Below are the code and all the weights of a small trained network. Each question names an input and a class and asks about switching units off, where a switched-off unit gives its printed mean instead of its output.

import numpy as np


def w(rows, s, z=0):
    codes = np.array(rows[::2]) - 128.0
    scale = np.full(codes.shape[1], s)
    scale[-1] = z or s
    return codes * scale


def f(y):
    return np.maximum(y, 0)


def log_softmax(a):
    a = a - a.max(-1, keepdims=True)
    return a - np.log(np.exp(a).sum(-1, keepdims=True))


def net(x, mask):
    res = np.array(x, float).reshape(1, 5) / 4 @ E
    y = f(res @ A[0][:, :-1].T + A[0][:, -1])
    res = res + np.where(mask, y, B[0][:, -1]) @ B[0][:, :-1]
    return log_softmax(res[-1] @ U[:, :-1].T + U[:, -1])


A, B = {}, {}
E = w([
[151,103,172,50,242,186,69,147,95],'x0',
[126,113,126,132,148,149,193,91,101],'x1',
[91,53,150,130,56,188,173,214,161],'x2',
[247,156,186,162,145,170,129,127,151],'x3',
[107,124,154,169,135,122,86,131,118],'x4',
],0.011)
A[0] = w([
[214,130,180,103,211,152,97,98,113,94],'neuron 1',
[53,7,78,160,66,128,125,119,150,168],'neuron 2',
[27,151,44,76,157,127,104,93,89,174],'neuron 3',
[135,71,163,81,154,126,122,164,94,48],'neuron 4',
[158,115,149,113,206,130,95,116,164,131],'neuron 5',
[142,83,157,125,115,167,126,134,154,211],'neuron 6',
[103,71,157,50,209,146,111,179,107,97],'neuron 7',
[170,146,65,153,90,141,144,143,130,169],'neuron 8',
[158,150,136,180,98,68,160,124,115,26],'neuron 9',
[113,197,82,130,143,105,98,58,122,131],'neuron 10',
[224,135,147,167,99,175,147,124,178,173],'neuron 11',
[93,135,126,147,156,109,153,108,141,106],'neuron 12',
[110,193,143,123,158,70,156,138,111,253],'neuron 13',
[194,132,170,104,168,159,97,118,94,66],'neuron 14',
],0.011,0.0036)
B[0] = w([
[128,135,30,84,79,110,196,203,108,232],'neuron 1',
[39,166,39,89,84,135,221,131,147,248],'neuron 2',
[216,89,198,143,66,173,84,77,224,217],'neuron 3',
[161,123,189,189,104,130,78,52,138,175],'neuron 4',
[61,123,66,35,97,200,188,200,95,193],'neuron 5',
[124,90,211,208,115,76,151,48,217,184],'neuron 6',
[118,112,236,177,186,149,61,8,90,221],'neuron 7',
[155,98,133,174,111,124,157,113,207,177],'neuron 8',
[135,108,187,141,164,129,80,70,69,176],'neuron 9',
[165,76,210,214,211,123,66,35,189,203],'neuron 10',
[216,146,235,156,119,127,89,63,80,212],'neuron 11',
[116,88,121,168,132,118,133,139,129,148],'neuron 12',
[198,154,139,163,133,254,73,127,127,183],'neuron 13',
[91,153,88,124,96,100,154,190,91,200],'neuron 14',
],0.0076,0.014)
U = w([
[127,95,143,170,138,98,95,92,171,252],'0',
[175,151,149,156,155,171,68,109,99,62],'1',
[94,147,10,99,125,146,157,203,112,71],'2',
],0.011,0.0014)

Each question gives the input, the list of numbers given to net, and the class t.
The units are the neurons (one row each of A and B). Each row of codes is followed by its name. A weight is (code - 128) times the scale printed after its matrix; where a second scale follows, it is the last column's (A, B and U).
mask holds one flag per neuron, in row order. A switched-off neuron (its flag False) gives its mean, the last column of its row in B, instead of its output. The means were averaged over made-up inputs and are rounded, as every weight is.
A unit's drop is (log p(t) with every unit on - log p(t) with that unit switched off) / (log p(t) with every unit on - log p(t) with every unit switched off).
The circuit of an input: a set's keep is (log p(t) with only the set's units on - log p(t) with every unit switched off) / (log p(t) with every unit on - log p(t) with every unit switched off). Starting from the 12 units with the biggest drops (on a tie, the unit counted first), units are removed one at a time, each time the one whose removal leaves the highest keep (on an exact tie, the one counted first), for as long as the keep stays at least 0.8.
units of the circuit, in order: the units of the circuit, biggest drop first
most important unit: the unit with the biggest drop
top k neurons: the k neurons with the biggest drops, biggest first
drop of u: that unit's drop, to one decimal
input [-6,1,6,-4,1], class 2: most important unit : neuron 2
input [-6,6,-1,2,-5], class 1: units of the circuit, in order : neuron 6; neuron 11
input [-8,1,0,4,-1], class 1: top 3 neurons : neuron 11; neuron 6; neuron 9
input [-4,-7,-4,1,-2], class 1: units of the circuit, in order : neuron 6; neuron 13
input [4,-8,-5,2,2], class 2: top 2 neurons : neuron 1; neuron 5
input [0,-7,4,-6,6], class 2: top 3 neurons : neuron 2; neuron 10; neuron 11
input [5,-2,-8,7,2], class 2: drop of neuron 1 : 0.4
input [-8,1,-4,5,3], class 1: drop of neuron 8 : -0.1
input [3,2,-7,8,-6], class 2: drop of neuron 1 : 0.4
input [7,8,-4,4,3], class 2: drop of neuron 1 : 0.5
